Here is a tiny trained network, its code and every weight. The questions are about switching its units off for an input and a class, where a switched-off unit gives its printed mean instead of its output.

import numpy as np


def w(rows, s, z=0):
    codes = np.array(rows[::2]) - 128.0
    scale = np.full(codes.shape[1], s)
    scale[-1] = z or s
    return codes * scale


def f(y):
    return np.maximum(y, 0)


def log_softmax(a):
    a = a - a.max(-1, keepdims=True)
    return a - np.log(np.exp(a).sum(-1, keepdims=True))


def net(x, mask):
    res = np.array(x, float).reshape(1, 8) / 4 @ E
    y = f(res @ A[0][:, :-1].T + A[0][:, -1])
    res = res + np.where(mask, y, B[0][:, -1]) @ B[0][:, :-1]
    return log_softmax(res[-1] @ U[:, :-1].T + U[:, -1])


A, B = {}, {}
E = w([
[131,124,135,125,130,123,131,126,134,125],'x0',
[218,156,245,219,166,129,134,183,143,244],'x1',
[122,126,132,124,128,129,127,132,132,136],'x2',
[8,193,210,156,224,67,197,187,18,56],'x3',
[128,126,129,131,132,130,131,125,123,128],'x4',
[188,177,63,243,226,32,20,43,169,59],'x5',
[84,66,26,183,218,173,193,230,253,134],'x6',
[180,234,98,25,143,14,237,117,208,148],'x7',
],0.0045)
A[0] = w([
[54,105,46,62,102,124,114,63,106,10,122],'neuron 1',
[114,74,146,54,49,203,203,204,134,192,63],'neuron 2',
[231,68,53,114,50,154,60,59,217,203,60],'neuron 3',
[153,201,226,86,50,92,78,49,24,121,95],'neuron 4',
[87,105,81,163,194,155,191,240,208,142,67],'neuron 5',
[89,106,164,47,60,182,210,193,96,160,23],'neuron 6',
[174,182,205,95,47,99,69,45,37,124,80],'neuron 7',
[169,210,109,36,128,43,222,106,183,146,94],'neuron 8',
[160,194,216,88,59,86,80,49,25,117,79],'neuron 9',
[198,157,75,214,197,69,50,62,184,77,20],'neuron 10',
[34,98,38,46,86,133,125,55,92,3,66],'neuron 11',
[57,164,161,150,212,96,173,181,76,107,169],'neuron 12',
[209,47,51,83,30,194,86,102,208,211,89],'neuron 13',
[165,216,109,42,147,41,226,125,191,148,65],'neuron 14',
[204,157,250,208,164,136,133,158,108,233,111],'neuron 15',
[26,161,187,140,196,77,178,173,34,66,5],'neuron 16',
[187,159,71,203,197,70,65,79,183,75,53],'neuron 17',
[50,106,49,45,96,127,123,61,95,16,115],'neuron 18',
[116,106,153,42,53,172,201,173,133,181,108],'neuron 19',
[98,107,151,62,78,174,205,198,140,177,67],'neuron 20',
[161,228,119,57,170,39,224,119,183,138,97],'neuron 21',
[166,208,112,42,135,52,215,110,182,132,101],'neuron 22',
[91,95,75,196,217,149,168,235,212,133,72],'neuron 23',
[138,139,129,125,135,129,133,132,122,130,211],'neuron 24',
[89,94,182,77,62,194,177,180,90,177,62],'neuron 25',
[47,48,163,205,126,214,32,134,37,85,44],'neuron 26',
[210,154,246,211,164,136,130,158,104,227,105],'neuron 27',
[44,170,169,153,209,76,180,175,63,67,94],'neuron 28',
],0.0044,0.0033)
B[0] = w([
[150,161,140,130,85,66,101,220,172,203,231],'neuron 1',
[41,190,153,153,208,58,85,45,74,114,224],'neuron 2',
[216,232,245,83,99,172,180,120,140,19,240],'neuron 3',
[112,38,41,63,183,163,209,86,186,153,230],'neuron 4',
[115,56,52,40,186,149,206,68,176,146,210],'neuron 5',
[38,201,151,163,219,33,65,52,63,147,202],'neuron 6',
[100,41,31,47,207,159,223,82,197,155,217],'neuron 7',
[148,53,95,214,81,205,61,145,58,125,224],'neuron 8',
[113,36,34,51,195,165,213,79,194,150,220],'neuron 9',
[9,200,166,139,221,47,77,39,52,142,208],'neuron 10',
[173,162,127,123,79,44,102,253,192,238,227],'neuron 11',
[185,166,181,103,80,174,154,112,161,57,222],'neuron 12',
[200,219,236,94,104,171,178,93,145,10,254],'neuron 13',
[158,45,94,224,80,216,55,140,45,126,216],'neuron 14',
[130,144,110,113,75,60,110,229,186,198,219],'neuron 15',
[252,229,235,81,90,194,178,106,152,14,198],'neuron 16',
[17,183,157,141,202,56,79,44,60,142,208],'neuron 17',
[139,159,136,129,89,61,108,219,179,209,232],'neuron 18',
[47,169,143,162,186,69,82,63,85,129,223],'neuron 19',
[59,182,148,151,198,66,87,50,81,123,204],'neuron 20',
[144,57,106,217,74,214,64,135,59,114,224],'neuron 21',
[142,54,96,215,83,205,60,146,57,132,219],'neuron 22',
[123,53,60,48,173,154,200,84,172,148,216],'neuron 23',
[80,120,138,142,95,125,130,117,152,114,186],'neuron 24',
[58,169,148,177,174,75,67,72,75,129,205],'neuron 25',
[193,44,84,221,85,227,71,144,47,124,218],'neuron 26',
[130,147,110,107,69,55,108,235,188,211,215],'neuron 27',
[216,190,199,87,91,182,170,113,159,45,213],'neuron 28',
],0.0045,0.0046)
U = w([
[123,126,130,132,121,127,135,128,130,124,252],'0',
[77,180,143,148,200,65,87,63,67,130,81],'1',
[184,198,193,96,94,174,170,124,154,43,86],'2',
[118,35,58,74,177,155,204,98,176,153,93],'3',
[148,51,105,208,77,203,67,157,45,129,92],'4',
[134,155,125,123,85,50,108,255,182,207,99],'5',
],0.0095,0.011)

Each question gives the input, the list of numbers given to net, and the class t.
The units are the neurons (one row each of A and B). Each row of codes is followed by its name. A weight is (code - 128) times the scale printed after its matrix; where a second scale follows, it is the last column's (A, B and U).
mask holds one flag per neuron, in row order. A switched-off neuron (its flag False) gives its mean, the last column of its row in B, instead of its output. The means were averaged over made-up inputs and are rounded, as every weight is.
A unit's drop is (log p(t) with every unit on - log p(t) with that unit switched off) / (log p(t) with every unit on - log p(t) with every unit switched off).
The circuit of an input: a set's keep is (log p(t) with only the set's units on - log p(t) with every unit switched off) / (log p(t) with every unit on - log p(t) with every unit switched off). Starting from the 12 units with the biggest drops (on a tie, the unit counted first), units are removed one at a time, each time the one whose removal leaves the highest keep (on an exact tie, the one counted first), for as long as the keep stays at least 0.8.
circuit, biggest first: the units of the circuit, biggest drop first
most important unit: the unit with the biggest drop
top k neurons: the k neurons with the biggest drops, biggest first
drop when u is switched off: that unit's drop, to one decimal
input [2,6,-1,-6,-4,-3,6,3], class 2: circuit, biggest first => neuron 13
input [-3,8,6,-1,-4,0,-3,-6], class 5: circuit, biggest first => neuron 27; neuron 15
input [-5,2,0,6,4,-6,-2,-2], class 1: circuit, biggest first => neuron 6; neuron 25
input [2,0,3,0,4,5,7,-2], class 3: top 2 neurons => neuron 23; neuron 5
input [-1,-4,-6,7,4,0,-6,-3], class 2: circuit, biggest first => neuron 16; neuron 28
input [0,-8,-1,4,-3,-1,-5,-1], class 5: circuit, biggest first => neuron 11; neuron 18
input [2,4,-3,-5,1,-6,1,5], class 1: circuit, biggest first => neuron 2; neuron 19; neuron 20
input [3,5,0,-8,6,2,8,-4], class 2: circuit, biggest first => neuron 3; neuron 13
input [5,-7,-4,3,6,-7,-7,3], class 1: top 2 neurons => neuron 6; neuron 19
input [-5,-6,-8,-8,0,-6,1,-8], class 0: circuit, biggest first => neuron 2; neuron 13
input [4,7,-1,-7,8,3,3,5], class 2: top 2 neurons => neuron 3; neuron 13
input [4,8,2,3,-1,7,1,-1], class 5: top 2 neurons => neuron 27; neuron 15
input [7,1,-3,-8,-1,-4,6,-5], class 2: circuit, biggest first => neuron 13; neuron 3
input [2,8,4,2,2,4,-7,3], class 5: circuit, biggest first => neuron 27
input [-6,7,-2,-3,-8,0,2,-5], class 5: circuit, biggest first => neuron 27; neuron 15
input [1,-7,-6,1,-8,4,0,6], class 5: circuit, biggest first => neuron 11; neuron 1
input [8,1,6,-5,0,-6,4,7], class 4: circuit, biggest first => neuron 14; neuron 8; neuron 22
input [4,-8,-3,2,2,7,7,-1], class 5: top 3 neurons => neuron 11; neuron 1; neuron 18
input [-8,-7,-4,-2,5,-8,6,-7], class 1: circuit, biggest first => neuron 2; neuron 6; neuron 20
input [-5,1,6,-8,4,-8,7,0], class 1: most important unit => neuron 2
input [-1,-7,4,-4,5,-4,2,2], class 5: top 3 neurons => neuron 11; neuron 18; neuron 1
input [3,8,-3,-2,-7,5,0,0], class 5: top 2 neurons => neuron 27; neuron 15
input [2,6,-1,3,1,-1,7,4], class 3: top 2 neurons => neuron 5; neuron 23
input [4,-6,-3,8,-6,-4,-4,1], class 2: top 2 neurons => neuron 16; neuron 28
input [-1,-5,0,-7,-4,-1,6,7], class 2: top 2 neurons => neuron 13; neuron 3
input [7,7,-7,-8,5,3,8,1], class 2: top 2 neurons => neuron 3; neuron 13
input [7,-5,7,5,-4,-8,3,7], class 1: most important unit => neuron 6
input [-8,0,-4,-4,3,5,-6,8], class 4: drop when neuron 14 is switched off => 0.2
input [5,-1,3,5,-5,3,-6,-3], class 3: drop when neuron 9 is switched off => 0.2
